[[141 129]
 [140 158]
 [108 106]
 [124 139]]
:
[[141 129]
 [140 158]]

[[135 126 139]
 [127 127 155]]
:
[[135 126]
 [127 127]]

[[129 143 120]
 [148 127 117]
 [148 140 126]
 [114 126 125]
 [138 154 130]]
:
[[129 143]
 [148 127]]

[[132 122]
 [126 122]
 [127 118]
 [151 123]
 [153 143]]
:
[[132 122]
 [126 122]]

[[121 104]
 [109 109]
 [100 110]]
:
[[121 104]
 [109 109]]

[[114 110 112 144]
 [109 144 135 146]
 [105 151 121 153]
 [113 138 137 138]
 [152 140 128 104]]
:
[[114 110]
 [109 144]]
---
[[115 137 130]
 [144 105 151]
 [137 122 133]
 [141 117 138]
 [137 117 140]]
:
[115 105 133]

[[140 120]
 [121 131]
 [123 102]
 [146 144]
 [142 129]]
:
[140 131]

[[127 137 110 115 147]
 [127 136 116 124 155]
 [127 139 116 121 151]
 [135 107 130 146 139]]
:
[127 136 116 146]

[[117 114]
 [150 126]]
:
[117 126]

[[135 136 137 130]
 [107 100 127 131]
 [135 125 121 131]]
:
[135 100 121]

[[104 119]
 [127 106]]
:
[104 106]
---
[[128 104 140 127 131 132 110 134]
 [138 108 137 130 133 132 113 131]
 [117 113 151 132 130 147 113 137]]
:
[[117 113 151 132 130 147 113 137]
 [128 104 140 127 131 132 110 134]
 [138 108 137 130 133 132 113 131]]

[[127 119 121 130 122 134 119 136 123 109 124 123 140]
 [137 145 147 128 122 127 141 113 124 140 142 149 125]
 [131 142 130 128 128 119 128 128 136 139 131 126 139]
 [116 138 143 123 131 119 128 140 124 139 114 138 122]
 [152 120 114 147 134 112 145 114 145 119 151 111 153]]
:
[[137 145 147 128 122 127 141 113 124 140 142 149 125]
 [116 138 143 123 131 119 128 140 124 139 114 138 122]
 [131 142 130 128 128 119 128 128 136 139 131 126 139]
 [127 119 121 130 122 134 119 136 123 109 124 123 140]
 [152 120 114 147 134 112 145 114 145 119 151 111 153]]

[[103 119 134 143 150 135 135 133]
 [113 127 147 123 139 123 119 118]
 [124 122 138 116 115 143 146 144]
 [120 147 132 126 136 116 109 110]
 [119 142 143 136 122 112 107 104]
 [117 112 140 113 135 137 144 141]]
:
[[113 127 147 123 139 123 119 118]
 [119 142 143 136 122 112 107 104]
 [117 112 140 113 135 137 144 141]
 [124 122 138 116 115 143 146 144]
 [103 119 134 143 150 135 135 133]
 [120 147 132 126 136 116 109 110]]

[[140 144 119 126]
 [109 137 153 111]
 [140 144 111 132]]
:
[[109 137 153 111]
 [140 144 119 126]
 [140 144 111 132]]

[[112 141 129 128 120 126 127 133 141 128]
 [141 110 139 121 135 134 133 127 128 120]
 [125 128 110 127 116 123 134 107 127 138]
 [132 127 149 123 128 134 130 131 139 114]
 [114 133 112 129 114 122 128 125 133 135]
 [124 135 150 129 114 117 118 123 133 114]
 [121 135 132 126 120 122 119 125 130 123]]
:
[[124 135 150 129 114 117 118 123 133 114]
 [132 127 149 123 128 134 130 131 139 114]
 [141 110 139 121 135 134 133 127 128 120]
 [121 135 132 126 120 122 119 125 130 123]
 [112 141 129 128 120 126 127 133 141 128]
 [114 133 112 129 114 122 128 125 133 135]
 [125 128 110 127 116 123 134 107 127 138]]

[[108 133 121]
 [116 133 154]
 [132 127 137]
 [110 133 132]]
:
[[116 133 154]
 [132 127 137]
 [110 133 132]
 [108 133 121]]
---
[[132 140 118 115 131 127 132 130 127 124 127 129 109]
 [122 137 132 111 137 128 124 139 124 123 131 130 119]
 [122 127 132 125 130 129 124 131 126 129 128 129 136]
 [131 129 132 133 133 117 133 130 128 123 132 129 119]
 [130 141 131 114 141 117 132 138 124 120 132 130 105]
 [123 128 145 133 142 116 128 139 127 122 138 129 127]]
:
[[130 141 131 114 141 117 132 138 124 120 132 130 105]
 [132 140 118 115 131 127 132 130 127 124 127 129 109]
 [122 137 132 111 137 128 124 139 124 123 131 130 119]
 [131 129 132 133 133 117 133 130 128 123 132 129 119]
 [123 128 145 133 142 116 128 139 127 122 138 129 127]
 [122 127 132 125 130 129 124 131 126 129 128 129 136]]

[[146 127 138 127 111 118 107 141 143 115 111]
 [137 120 131 106 141 120 142 106 142 128 123]
 [141 134 113 146 123 119 128 106 136 150 151]
 [139 108 150 146 130 122 113 118 123 134 145]]
:
[[141 134 113 146 123 119 128 106 136 150 151]
 [146 127 138 127 111 118 107 141 143 115 111]
 [137 120 131 106 141 120 142 106 142 128 123]
 [139 108 150 146 130 122 113 118 123 134 145]]

[[138 120 127 127 119 129]
 [132 132 133 133 122 140]
 [125 134 123 123 125 128]
 [132 138 143 143 137 153]
 [130 128 116 116 126 113]
 [140 146 122 122 125 125]
 [136 153 123 123 153 119]
 [144 151 123 123 143 143]
 [135 117 120 120 119 116]]
:
[[136 153 123 123 153 119]
 [144 151 123 123 143 143]
 [140 146 122 122 125 125]
 [132 138 143 143 137 153]
 [125 134 123 123 125 128]
 [132 132 133 133 122 140]
 [130 128 116 116 126 113]
 [138 120 127 127 119 129]
 [135 117 120 120 119 116]]

[[127 126 119 129 129 118 129 128]
 [127 124 122 126 128 119 119 142]
 [129 130 132 131 128 134 135 103]
 [129 131 136 139 138 135 128 119]
 [129 133 128 132 124 132 134 122]]
:
[[129 133 128 132 124 132 134 122]
 [129 131 136 139 138 135 128 119]
 [129 130 132 131 128 134 135 103]
 [127 126 119 129 129 118 129 128]
 [127 124 122 126 128 119 119 142]]

[[126 140 137 137 125 126 146 129 129 143 109]
 [132 116 120 121 121 130 128 114 127 125 130]
 [132 108 115 116 127 123 130 111 127 136 131]
 [138 125 118 121 118 145 138 112 155 120 128]
 [137 114 128 119 120 138 136 111 143 123 128]
 [130 110 136 114 113 130 140 113 138 132 109]]
:
[[126 140 137 137 125 126 146 129 129 143 109]
 [138 125 118 121 118 145 138 112 155 120 128]
 [132 116 120 121 121 130 128 114 127 125 130]
 [137 114 128 119 120 138 136 111 143 123 128]
 [130 110 136 114 113 130 140 113 138 132 109]
 [132 108 115 116 127 123 130 111 127 136 131]]

[[125 111 131 127 121 115 131 107 136 124 129 116 120]
 [127 136 115 138 125 107 129 134 126 133 135 114 139]
 [123 118 112 147 130 114 139 135 122 136 132 122 130]
 [139 121 126 124 106 118 126 122 125 125 126 135 146]
 [110 128 135 122 131 141 135 124 133 144 134 144 124]
 [139 123 114 135 123 120 135 128 133 139 128 136 151]
 [118 129 134 135 125 129 118 121 149 134 147 121 131]]
:
[[127 136 115 138 125 107 129 134 126 133 135 114 139]
 [118 129 134 135 125 129 118 121 149 134 147 121 131]
 [110 128 135 122 131 141 135 124 133 144 134 144 124]
 [139 123 114 135 123 120 135 128 133 139 128 136 151]
 [139 121 126 124 106 118 126 122 125 125 126 135 146]
 [123 118 112 147 130 114 139 135 122 136 132 122 130]
 [125 111 131 127 121 115 131 107 136 124 129 116 120]]

[[123 102 121 113 136 129 130 125 136 119 130 133 123 130]
 [137 114 120 121 128 122 124 136 123 131 126 127 128 123]]
:
[[137 114 120 121 128 122 124 136 123 131 126 127 128 123]
 [123 102 121 113 136 129 130 125 136 119 130 133 123 130]]

[[138 118 151 125 138 122 122 131]
 [117 125 116 145 119 126 115 143]
 [136 133 153 128 120 104 128 134]
 [137 119 150 117 116 117 144 129]
 [142 128 144 133 135 112 139 125]]
:
[[136 133 153 128 120 104 128 134]
 [142 128 144 133 135 112 139 125]
 [117 125 116 145 119 126 115 143]
 [137 119 150 117 116 117 144 129]
 [138 118 151 125 138 122 122 131]]
